Below is a small trained network, with its code and all its weights. Each question gives an input and a class and asks what happens when units are switched off, that is, made to give their printed mean instead of their output.

import numpy as np


def w(rows, s, z=0):
    codes = np.array(rows[::2]) - 128.0
    scale = np.full(codes.shape[1], s)
    scale[-1] = z or s
    return codes * scale


def f(y):
    return y / 2 * (1 + np.tanh(0.7978845608 * (y + 0.044715 * y**3)))


def log_softmax(a):
    a = a - a.max(-1, keepdims=True)
    return a - np.log(np.exp(a).sum(-1, keepdims=True))


def net(x, mask):
    res = np.array(x, float).reshape(1, 3) / 4 @ E
    y = f(res @ A[0][:, :-1].T + A[0][:, -1])
    res = res + np.where(mask, y, B[0][:, -1]) @ B[0][:, :-1]
    return log_softmax(res[-1] @ U[:, :-1].T + U[:, -1])


A, B = {}, {}
E = w([
[155,159,59,227,145,152,244,77,145,140,96],'x0',
[168,186,150,83,164,137,152,140,30,54,202],'x1',
[164,177,186,187,54,182,76,197,73,153,108],'x2',
],0.011)
A[0] = w([
[179,201,140,204,132,202,143,175,114,144,32,116],'neuron 1',
[154,219,114,142,198,148,190,136,43,51,229,178],'neuron 2',
[123,102,207,17,170,111,26,137,99,115,137,108],'neuron 3',
[105,114,126,81,95,51,29,161,132,92,138,58],'neuron 4',
[146,161,96,125,221,145,215,59,174,128,110,231],'neuron 5',
[128,143,156,37,149,109,72,128,96,143,60,1],'neuron 6',
[173,151,193,186,66,209,36,132,62,209,102,95],'neuron 7',
[181,185,50,241,163,146,177,57,137,161,67,141],'neuron 8',
[86,62,109,143,66,53,108,60,196,194,89,85],'neuron 9',
[145,183,151,129,149,95,155,155,91,35,202,43],'neuron 10',
[187,198,52,136,110,120,235,149,157,133,76,28],'neuron 11',
[137,72,196,90,90,123,111,183,122,138,106,2],'neuron 12',
[36,36,121,52,219,37,182,4,197,58,182,166],'neuron 13',
[65,68,170,232,70,168,75,153,183,211,94,102],'neuron 14',
[156,29,211,74,131,167,111,129,153,125,159,138],'neuron 15',
[81,65,215,52,108,92,88,164,140,166,158,169],'neuron 16',
[154,197,244,133,38,254,86,190,102,99,122,247],'neuron 17',
[158,172,108,214,177,189,185,25,96,134,116,90],'neuron 18',
[95,29,138,175,135,157,133,123,184,193,99,75],'neuron 19',
],0.0066,0.0039)
B[0] = w([
[28,131,83,86,51,86,146,164,202,130,232,179],'neuron 1',
[128,40,116,48,175,146,16,55,128,182,119,229],'neuron 2',
[152,36,75,97,106,107,130,97,162,156,114,196],'neuron 3',
[159,37,152,159,39,95,141,162,195,102,130,165],'neuron 4',
[87,121,98,92,109,67,110,151,169,188,150,216],'neuron 5',
[121,34,229,165,144,146,139,75,182,35,212,142],'neuron 6',
[120,241,108,89,101,101,174,97,192,41,211,201],'neuron 7',
[164,53,155,83,108,68,147,136,183,186,129,216],'neuron 8',
[191,187,201,96,174,205,40,45,106,167,160,184],'neuron 9',
[128,83,161,85,243,167,61,63,96,101,181,175],'neuron 10',
[122,46,254,150,79,73,150,111,188,109,186,173],'neuron 11',
[128,82,222,103,75,87,191,111,201,67,250,147],'neuron 12',
[25,237,80,64,119,107,174,132,96,82,180,249],'neuron 13',
[131,159,191,35,203,212,48,65,78,187,133,195],'neuron 14',
[200,109,134,185,112,72,165,170,150,140,147,157],'neuron 15',
[137,57,77,139,74,79,170,137,151,172,84,187],'neuron 16',
[82,188,107,26,181,82,92,133,181,181,142,232],'neuron 17',
[125,55,179,119,97,116,107,89,187,195,147,192],'neuron 18',
[138,124,191,44,168,151,76,53,65,128,186,171],'neuron 19',
],0.0068,0.014)
U = w([
[188,115,205,108,240,207,29,70,75,139,168,83],'0',
[173,53,191,178,90,52,158,166,185,145,151,80],'1',
[80,254,137,130,136,87,151,155,156,86,191,164],'2',
[141,180,88,113,166,76,72,196,129,213,93,187],'3',
[209,135,129,228,129,213,181,211,78,61,88,1],'4',
],0.0077,0.0039)

Each question gives the input, the list of numbers given to net, and the class t.
The units are the neurons (one row each of A and B). Each row of codes is followed by its name. A weight is (code - 128) times the scale printed after its matrix; where a second scale follows, it is the last column's (A, B and U).
mask holds one flag per neuron, in row order. A switched-off neuron (its flag False) gives its mean, the last column of its row in B, instead of its output. The means were averaged over made-up inputs and are rounded, as every weight is.
A unit's drop is (log p(t) with every unit on - log p(t) with that unit switched off) / (log p(t) with every unit on - log p(t) with every unit switched off).
The circuit of an input: a set's keep is (log p(t) with only the set's units on - log p(t) with every unit switched off) / (log p(t) with every unit on - log p(t) with every unit switched off). Starting from the 12 units with the biggest drops (on a tie, the unit counted first), units are removed one at a time, each time the one whose removal leaves the highest keep (on an exact tie, the one counted first), for as long as the keep stays at least 0.8.
units of the circuit, in order: the units of the circuit, biggest drop first
unit that matters most: the unit with the biggest drop
k most important neurons: the k neurons with the biggest drops, biggest first
drop when u is switched off: that unit's drop, to one decimal
input [-7,2,7], class 1: 4 most important neurons : neuron 13; neuron 3; neuron 4; neuron 16
input [-2,-4,7], class 2: unit that matters most : neuron 7
input [-3,2,3], class 3: 3 most important neurons : neuron 13; neuron 17; neuron 11
input [7,-7,3], class 0: 2 most important neurons : neuron 14; neuron 9
input [-5,5,7], class 2: 2 most important neurons : neuron 7; neuron 17
input [3,-5,4], class 0: 2 most important neurons : neuron 14; neuron 13
input [6,-7,0], class 0: 3 most important neurons : neuron 14; neuron 9; neuron 19
input [-2,1,-2], class 3: units of the circuit, in order : neuron 11; neuron 19
input [2,2,-3], class 3: 2 most important neurons : neuron 7; neuron 1
input [5,3,3], class 1: units of the circuit, in order : neuron 13; neuron 14
input [8,3,8], class 1: 4 most important neurons : neuron 8; neuron 13; neuron 18; neuron 11
input [5,4,-1], class 1: 2 most important neurons : neuron 14; neuron 9
input [-5,-1,-6], class 2: 4 most important neurons : neuron 13; neuron 8; neuron 2; neuron 18
input [-2,0,5], class 2: units of the circuit, in order : neuron 7
input [-1,-4,5], class 2: 2 most important neurons : neuron 7; neuron 2
input [6,-6,-3], class 0: 3 most important neurons : neuron 9; neuron 19; neuron 14
input [4,-4,-5], class 2: 2 most important neurons : neuron 13; neuron 2
input [2,-5,-7], class 2: 2 most important neurons : neuron 13; neuron 2
input [-7,2,0], class 1: drop when neuron 13 is switched off : 0.0
input [-7,-2,-6], class 1: units of the circuit, in order : neuron 4
input [5,-8,3], class 0: drop when neuron 14 is switched off : 0.3
input [-5,-3,-7], class 2: drop when neuron 8 is switched off : 0.1
input [6,-6,3], class 0: drop when neuron 9 is switched off : 0.7
